Here is a tiny trained network, its code and every weight. The questions are about switching its units off for an input and a target symbol, where a switched-off unit gives its printed mean instead of its output.

import numpy as np


def w(rows, s, z=0):
    codes = np.array(rows[::2]) - 128.0
    scale = np.full(codes.shape[1], s)
    scale[-1] = z or s
    return codes * scale


def f(y):
    return y / 2 * (1 + np.tanh(0.7978845608 * (y + 0.044715 * y**3)))


def softmax(a):
    e = np.exp(a - a.max(-1, keepdims=True))
    return e / e.sum(-1, keepdims=True)


def log_softmax(a):
    a = a - a.max(-1, keepdims=True)
    return a - np.log(np.exp(a).sum(-1, keepdims=True))


def net(x, mask):
    ids = ['ΛΠβγδεηθμξφψω'.index(c) for c in x.split()]
    T = len(ids)
    res = E[ids] + P[:T]
    r = res
    for j in range(2):
        rows = slice(2 * j, 2 * j + 2)
        q, k, v = (r @ M[0][rows].T for M in (Q, K, V))
        z = softmax(np.where(np.tri(T) > 0, q @ k.T / 2**0.5, -1e9)) @ v
        o = O[0][rows]
        res = res + np.where(mask[j], z, o[:, -1]) @ o[:, :-1]
    y = f(res @ A[0][:, :-1].T + A[0][:, -1])
    res = res + np.where(mask[2:6], y, B[0][:, -1]) @ B[0][:, :-1]
    return log_softmax(res[-1] @ U[:, :-1].T + U[:, -1])


Q, K, V, O, A, B = {}, {}, {}, {}, {}, {}
E = w([
[195,97,139,231,94],'Λ',
[190,111,192,112,233],'Π',
[171,133,103,119,98],'β',
[188,49,174,98,27],'γ',
[135,135,45,2,216],'δ',
[180,148,138,26,126],'ε',
[142,166,28,145,125],'η',
[179,124,81,112,36],'θ',
[130,18,73,50,208],'μ',
[205,218,167,162,143],'ξ',
[159,86,78,106,152],'φ',
[206,136,177,53,5],'ψ',
[158,96,95,157,190],'ω',
],0.0088)
P = w([
[245,80,152,59,190],'0',
[57,142,125,148,80],'1',
[184,149,70,152,90],'2',
[189,141,80,144,109],'3',
[103,130,161,144,127],'4',
[192,141,72,136,116],'5',
[93,125,141,143,128],'6',
[93,126,151,141,137],'7',
[201,138,81,135,119],'8',
[96,126,163,133,133],'9',
[92,126,145,135,127],'10',
[202,127,73,127,144],'11',
[103,126,143,129,123],'12',
],0.011)
Q[0] = w([
[9,150,164,132,96],'head 1',
[50,132,182,127,132],'head 1',
[186,122,109,111,154],'head 2',
[231,125,114,107,139],'head 2',
],0.011)
K[0] = w([
[1,205,39,180,62],'head 1',
[14,219,88,250,103],'head 1',
[255,15,194,65,186],'head 2',
[192,44,194,27,197],'head 2',
],0.0076)
V[0] = w([
[121,27,173,172,112],'head 1',
[99,45,4,101,89],'head 1',
[138,76,147,55,172],'head 2',
[136,124,89,193,168],'head 2',
],0.012)
O[0] = w([
[124,1,204,233,66,124],'head 1',
[149,48,24,73,99,58],'head 1',
[34,97,138,94,141,254],'head 2',
[160,116,70,231,242,129],'head 2',
],0.008,0.0075)
A[0] = w([
[144,246,176,153,144,255],'neuron 1',
[164,2,88,166,152,205],'neuron 2',
[4,68,187,161,141,202],'neuron 3',
[141,219,70,75,124,135],'neuron 4',
],0.0054,0.0026)
B[0] = w([
[139,219,137,126,189,255],'neuron 1',
[215,29,64,253,154,165],'neuron 2',
[7,44,210,172,105,219],'neuron 3',
[170,136,52,80,158,148],'neuron 4',
],0.0051,0.0044)
U = w([
[220,101,115,238,127,251],'Λ',
[1,138,189,169,152,187],'Π',
[159,128,97,126,120,72],'β',
[138,69,164,137,41,54],'γ',
[89,134,41,54,160,107],'δ',
[111,147,132,49,100,121],'ε',
[186,152,29,145,154,157],'η',
[189,115,93,117,96,100],'θ',
[71,46,65,145,134,50],'μ',
[181,231,124,144,173,167],'ξ',
[149,91,86,140,135,48],'φ',
[148,144,167,71,34,100],'ψ',
[151,97,89,177,159,62],'ω',
],0.0065,0.0025)

Each question gives the input, a string of symbols that net reads in full, and the target symbol t.
The units are the heads (2 rows each of Q, K, V and O) and the neurons (one row each of A and B). Each row of codes is followed by its name. A weight is (code - 128) times the scale printed after its matrix; where a second scale follows, it is the last column's (O, A, B and U).
mask holds one flag per unit, heads first, then neurons. A switched-off unit (its flag False) gives its mean, the last column of its rows in O or B, instead of its output. The means were averaged over made-up inputs and are rounded, as every weight is.
A unit's drop is (log p(t) with every unit on - log p(t) with that unit switched off) / (log p(t) with every unit on - log p(t) with every unit switched off).
The circuit of an input: a set's keep is (log p(t) with only the set's units on - log p(t) with every unit switched off) / (log p(t) with every unit on - log p(t) with every unit switched off). Starting from all 6 units, units are removed one at a time, each time the one whose removal leaves the highest keep (on an exact tie, the one counted first), for as long as the keep stays at least 0.8.
circuit, biggest first: the units of the circuit, biggest drop first
unit that matters most: the unit with the biggest drop
top k neurons: the k neurons with the biggest drops, biggest first
which heads matter: for each layer, one digit per head in row order, 1 if its drop is at least 0.15 and else 0, layers parted by /
drop when u is switched off: that unit's drop, to one decimal
input ξ Λ ψ η Λ ψ Π ψ ω, target ξ: unit that matters most -> head 1
input Π η Π δ Π θ, target Π: circuit, biggest first -> (head 1; head 2)
input δ Π δ Π δ γ Π ξ μ, target δ: which heads matter -> 11
input Π γ Λ Π ξ Π ψ Π β, target Π: which heads matter -> 11
input ξ Π ε, target ξ: circuit, biggest first -> (head 1; neuron 1)
input ξ Λ δ ξ, target ξ: which heads matter -> 10
input γ ξ μ Λ, target γ: circuit, biggest first -> (head 2; head 1)
input ξ μ η Π Π Π Π ξ Λ μ θ Λ, target ξ: top 2 neurons -> (neuron 1; neuron 3)
input θ Λ Π ξ ξ Π Λ Λ, target Λ: which heads matter -> 01
input ξ ξ β δ Π ξ Π μ μ θ θ β, target ξ: which heads matter -> 10
input μ Π Π Π, target μ: which heads matter -> 11
input Π Λ Π Λ ε Λ φ Λ ε Π θ Λ, target Π: drop when head 2 is switched off -> 0.6
input Π Π φ θ ε η Π θ δ, target Π: drop when head 1 is switched off -> 0.7
input φ Π θ ξ ξ, target ξ: unit that matters most -> head 2
input Π Π γ, target Π: drop when head 2 is switched off -> 0.5
input Λ Π μ Π, target Λ: drop when head 1 is switched off -> 0.7
